Below is a small trained network, with its code and all its weights. Each question gives an input and a class and asks what happens when units are switched off, that is, made to give their printed mean instead of their output.

import numpy as np


def w(rows, s, z=0):
    codes = np.array(rows[::2]) - 128.0
    scale = np.full(codes.shape[1], s)
    scale[-1] = z or s
    return codes * scale


def f(y):
    return y / 2 * (1 + np.tanh(0.7978845608 * (y + 0.044715 * y**3)))


def log_softmax(a):
    a = a - a.max(-1, keepdims=True)
    return a - np.log(np.exp(a).sum(-1, keepdims=True))


def net(x, mask):
    res = np.array(x, float).reshape(1, 6) / 4 @ E
    y = f(res @ A[0][:, :-1].T + A[0][:, -1])
    res = res + np.where(mask, y, B[0][:, -1]) @ B[0][:, :-1]
    return log_softmax(res[-1] @ U[:, :-1].T + U[:, -1])


A, B = {}, {}
E = w([
[84,123,239,109,23,213,36,149,139,66],'x0',
[82,46,188,160,146,31,103,26,70,100],'x1',
[5,172,200,121,129,132,254,37,201,159],'x2',
[90,199,67,233,62,98,72,128,107,163],'x3',
[103,135,149,69,42,64,181,160,80,144],'x4',
[184,59,143,166,116,131,192,137,246,92],'x5',
],0.0093)
A[0] = w([
[44,180,119,197,50,88,166,111,105,147,70],'neuron 1',
[94,203,47,119,182,109,110,114,61,200,99],'neuron 2',
[171,91,78,219,90,98,104,158,166,162,83],'neuron 3',
[146,109,140,121,124,111,110,130,145,151,2],'neuron 4',
[97,165,162,142,70,237,102,109,141,89,119],'neuron 5',
[144,176,175,170,150,211,96,158,170,98,84],'neuron 6',
[148,164,83,184,78,209,101,169,209,101,82],'neuron 7',
[119,164,54,154,177,88,120,156,61,172,58],'neuron 8',
[62,120,220,75,77,145,99,124,85,114,82],'neuron 9',
[159,44,72,153,117,107,53,115,87,68,30],'neuron 10',
[170,71,175,145,133,82,88,113,74,70,92],'neuron 11',
[45,134,195,72,46,100,109,92,77,102,78],'neuron 12',
[41,123,244,80,152,102,107,180,119,149,183],'neuron 13',
[85,147,172,164,133,85,167,65,199,170,67],'neuron 14',
[121,144,126,130,102,105,102,158,128,148,10],'neuron 15',
[136,115,131,93,187,111,132,125,107,125,105],'neuron 16',
[171,81,135,80,196,157,169,112,180,105,73],'neuron 17',
[153,147,108,54,132,148,192,153,130,151,3],'neuron 18',
[178,111,30,89,103,121,147,184,138,136,172],'neuron 19',
[127,182,81,120,133,107,52,140,116,151,70],'neuron 20',
[35,86,165,143,193,115,181,42,182,118,145],'neuron 21',
[158,109,65,136,172,92,79,122,20,135,203],'neuron 22',
[143,146,95,137,130,129,127,112,101,152,24],'neuron 23',
],0.011,0.0043)
B[0] = w([
[27,208,143,138,82,135,130,109,63,99,201],'neuron 1',
[107,99,45,132,138,218,133,33,157,90,217],'neuron 2',
[136,109,89,96,99,5,88,145,128,153,181],'neuron 3',
[136,147,139,141,140,123,141,153,141,141,123],'neuron 4',
[85,129,163,146,140,209,65,157,155,175,210],'neuron 5',
[90,161,139,78,190,152,84,133,160,156,187],'neuron 6',
[71,152,139,33,141,138,38,164,177,208,211],'neuron 7',
[118,94,16,158,157,155,120,94,152,112,196],'neuron 8',
[203,111,160,210,18,184,78,84,162,164,224],'neuron 9',
[135,167,165,158,157,66,91,193,76,96,206],'neuron 10',
[198,222,194,155,140,86,103,174,102,84,206],'neuron 11',
[178,93,125,236,22,143,115,103,149,143,234],'neuron 12',
[164,94,162,176,84,178,158,122,136,157,216],'neuron 13',
[41,162,161,92,140,73,195,87,51,130,208],'neuron 14',
[170,79,136,111,154,124,100,84,149,145,139],'neuron 15',
[135,96,129,136,174,199,145,134,115,109,157],'neuron 16',
[202,72,167,56,137,147,205,143,160,123,193],'neuron 17',
[132,101,126,76,98,164,194,160,116,80,157],'neuron 18',
[105,78,60,82,106,96,168,206,114,124,186],'neuron 19',
[155,129,100,146,174,128,97,65,143,127,183],'neuron 20',
[147,130,227,104,155,43,201,2,174,164,252],'neuron 21',
[140,151,84,175,201,147,79,90,96,35,227],'neuron 22',
[97,93,101,126,129,113,107,96,121,139,140],'neuron 23',
],0.0089,0.017)
U = w([
[92,147,175,66,153,195,55,168,180,182,119],'0',
[177,101,192,204,2,162,107,101,134,146,127],'1',
[173,78,135,52,112,196,232,229,111,84,204],'2',
[142,84,57,82,86,30,130,210,158,151,43],'3',
[191,68,219,87,199,109,212,65,179,136,5],'4',
[46,167,180,148,104,92,194,54,93,131,162],'5',
[149,104,10,144,194,154,113,76,102,85,168],'6',
[202,130,141,168,195,82,70,180,44,50,168],'7',
],0.0089,0.0017)

Each question gives the input, the list of numbers given to net, and the class t.
The units are the neurons (one row each of A and B). Each row of codes is followed by its name. A weight is (code - 128) times the scale printed after its matrix; where a second scale follows, it is the last column's (A, B and U).
mask holds one flag per neuron, in row order. A switched-off neuron (its flag False) gives its mean, the last column of its row in B, instead of its output. The means were averaged over made-up inputs and are rounded, as every weight is.
A unit's drop is (log p(t) with every unit on - log p(t) with that unit switched off) / (log p(t) with every unit on - log p(t) with every unit switched off).
The circuit of an input: a set's keep is (log p(t) with only the set's units on - log p(t) with every unit switched off) / (log p(t) with every unit on - log p(t) with every unit switched off). Starting from the 12 units with the biggest drops (on a tie, the unit counted first), units are removed one at a time, each time the one whose removal leaves the highest keep (on an exact tie, the one counted first), for as long as the keep stays at least 0.8.
circuit, biggest first: the units of the circuit, biggest drop first
most important unit: the unit with the biggest drop
top k neurons: the k neurons with the biggest drops, biggest first
drop of u: that unit's drop, to one decimal
input [-1,-7,0,-3,-3,-2], class 2: most important unit : neuron 18
input [2,-6,-8,1,1,-2], class 6: circuit, biggest first : (neuron 22; neuron 11)
input [4,2,5,-6,1,1], class 1: top 3 neurons : (neuron 9; neuron 12; neuron 13)
input [-7,5,6,4,-3,8], class 5: top 2 neurons : (neuron 14; neuron 1)
input [-3,-7,2,-6,-8,5], class 2: circuit, biggest first : (neuron 18; neuron 19)
input [3,-3,5,-6,7,4], class 1: top 2 neurons : (neuron 9; neuron 12)
input [-1,7,5,-5,5,-2], class 1: top 3 neurons : (neuron 12; neuron 9; neuron 13)
input [-7,-8,-7,-6,3,7], class 2: top 2 neurons : (neuron 17; neuron 18)
input [0,-4,-5,3,-8,1], class 0: top 2 neurons : (neuron 7; neuron 6)
input [0,-8,-8,-1,5,-2], class 3: top 2 neurons : (neuron 19; neuron 7)
input [6,4,-8,-3,6,3], class 7: top 2 neurons : (neuron 10; neuron 11)
input [-4,-7,5,8,-8,-2], class 6: top 2 neurons : (neuron 2; neuron 8)
input [3,-1,8,6,6,-3], class 1: top 2 neurons : (neuron 12; neuron 9)
input [4,-1,5,3,1,7], class 5: circuit, biggest first : (neuron 14)
input [-1,7,6,-5,-1,-8], class 1: top 3 neurons : (neuron 12; neuron 9; neuron 13)
input [5,2,6,-1,-8,3], class 4: drop of neuron 21 : 0.9
input [2,-7,6,6,4,-2], class 0: drop of neuron 7 : 0.8
input [1,8,-4,6,-2,0], class 7: drop of neuron 7 : 0.0
